Below is a small trained network, with its code and all its weights. Each question gives an input and a class and asks what happens when units are switched off, that is, made to give their printed mean instead of their output.

import numpy as np


def w(rows, s, z=0):
    codes = np.array(rows[::2]) - 128.0
    scale = np.full(codes.shape[1], s)
    scale[-1] = z or s
    return codes * scale


def norm(h):
    return h / np.sqrt((h * h).mean(-1, keepdims=True) + 1e-5)


def f(y):
    return np.maximum(y, 0)


def log_softmax(a):
    a = a - a.max(-1, keepdims=True)
    return a - np.log(np.exp(a).sum(-1, keepdims=True))


def net(x, mask):
    res = np.array(x, float).reshape(1, 8) / 4 @ E
    u = 0
    for l in range(2):
        y = f(norm(res) @ A[l][:, :-1].T + A[l][:, -1])
        res = res + np.where(mask[u : u + 10], y, B[l][:, -1]) @ B[l][:, :-1]
        u += 10
    return log_softmax(norm(res)[-1] @ U[:, :-1].T + U[:, -1])


A, B = {}, {}
E = w([
[204,60,155,34],'x0',
[125,125,128,124],'x1',
[218,160,4,139],'x2',
[124,7,113,207],'x3',
[130,126,126,128],'x4',
[115,119,126,122],'x5',
[127,128,127,132],'x6',
[123,125,124,129],'x7',
],0.0028)
A[0] = w([
[106,175,144,83,211],'0.n1',
[187,114,167,36,187],'0.n2',
[187,53,138,87,128],'0.n3',
[85,38,171,145,118],'0.n4',
[59,191,76,235,172],'0.n5',
[166,107,120,108,98],'0.n6',
[124,189,97,34,99],'0.n7',
[134,112,2,100,124],'0.n8',
[165,176,59,143,62],'0.n9',
[182,105,97,190,252],'0.n10',
],0.0067,0.0017)
B[0] = w([
[123,68,120,243,203],'0.n1',
[94,182,113,120,240],'0.n2',
[86,169,129,46,216],'0.n3',
[145,139,134,162,214],'0.n4',
[131,163,116,2,254],'0.n5',
[120,157,97,85,162],'0.n6',
[83,141,53,223,204],'0.n7',
[215,134,183,120,203],'0.n8',
[157,103,185,135,184],'0.n9',
[115,47,98,102,212],'0.n10',
],0.0066,0.0042)
A[1] = w([
[111,157,122,106,198],'1.n1',
[188,144,93,149,138],'1.n2',
[99,163,232,171,254],'1.n3',
[254,139,93,122,98],'1.n4',
[234,124,123,104,81],'1.n5',
[105,48,76,126,103],'1.n6',
[116,76,84,98,143],'1.n7',
[159,54,158,94,169],'1.n8',
[190,172,150,182,95],'1.n9',
[107,175,98,151,88],'1.n10',
],0.0074,0.0016)
B[1] = w([
[181,146,80,113,217],'1.n1',
[53,19,207,116,182],'1.n2',
[198,18,142,104,252],'1.n3',
[68,62,182,134,235],'1.n4',
[91,77,186,137,217],'1.n5',
[117,253,79,170,186],'1.n6',
[123,202,148,175,202],'1.n7',
[126,249,83,246,218],'1.n8',
[134,122,117,155,156],'1.n9',
[202,125,132,160,193],'1.n10',
],0.0046,0.0034)
U = w([
[157,46,186,127,249],'0',
[135,181,106,57,87],'1',
[139,154,96,248,31],'2',
],0.011,0.0016)

Each question gives the input, the list of numbers given to net, and the class t.
The units are the neurons (one row each of A and B). Each row of codes is followed by its name. A weight is (code - 128) times the scale printed after its matrix; where a second scale follows, it is the last column's (A, B and U).
mask holds one flag per neuron, layer by layer. A switched-off neuron (its flag False) gives its mean, the last column of its row in B, instead of its output. The means were averaged over made-up inputs and are rounded, as every weight is.
A unit's drop is (log p(t) with every unit on - log p(t) with that unit switched off) / (log p(t) with every unit on - log p(t) with every unit switched off).
unit that matters most: the unit with the biggest drop
top k neurons: the k neurons with the biggest drops, biggest first
k most important neurons of layer l: the k neurons of layer l with the biggest drops, biggest first
drop of u: that unit's drop, to one decimal
input [3,-3,6,-5,0,3,7,2], class 0: top 2 neurons -> (0.n8; 1.n2)
input [4,6,6,-8,8,-7,-7,-3], class 2: unit that matters most -> 0.n7
input [5,-2,1,4,0,-1,3,2], class 1: top 2 neurons -> (0.n3; 0.n1)
input [4,-3,-2,5,-5,-4,4,-6], class 2: top 2 neurons -> (0.n5; 1.n8)
input [-6,3,8,-5,3,0,-3,7], class 0: 3 most important neurons of layer 0 -> (0.n9; 0.n8; 0.n3)
input [5,-1,4,6,-3,-5,5,-1], class 2: 4 most important neurons of layer 0 -> (0.n5; 0.n10; 0.n8; 0.n3)
input [7,-7,-2,6,7,1,0,8], class 1: top 3 neurons -> (0.n3; 0.n1; 0.n7)
input [4,3,-4,6,8,-5,-5,1], class 2: 2 most important neurons of layer 0 -> (0.n5; 0.n4)
input [2,7,3,7,7,0,-1,-7], class 2: 2 most important neurons of layer 1 -> (1.n8; 1.n6)
input [-3,-2,-4,-3,-7,-2,3,8], class 0: 3 most important neurons of layer 0 -> (0.n1; 0.n3; 0.n2)
input [3,8,4,-1,0,1,-1,2], class 0: top 2 neurons -> (0.n8; 0.n5)
input [6,8,3,3,8,3,6,-6], class 1: drop of 1.n5 -> 0.0
input [3,-5,8,0,-3,6,2,-5], class 0: drop of 0.n8 -> 0.1
input [-7,8,1,1,-1,4,4,-6], class 1: drop of 0.n5 -> 0.5
input [-3,4,4,-7,2,7,8,-1], class 2: most important neuron of layer 1 -> (1.n3)
input [4,1,2,7,-7,-3,-3,2], class 2: drop of 1.n8 -> 0.4
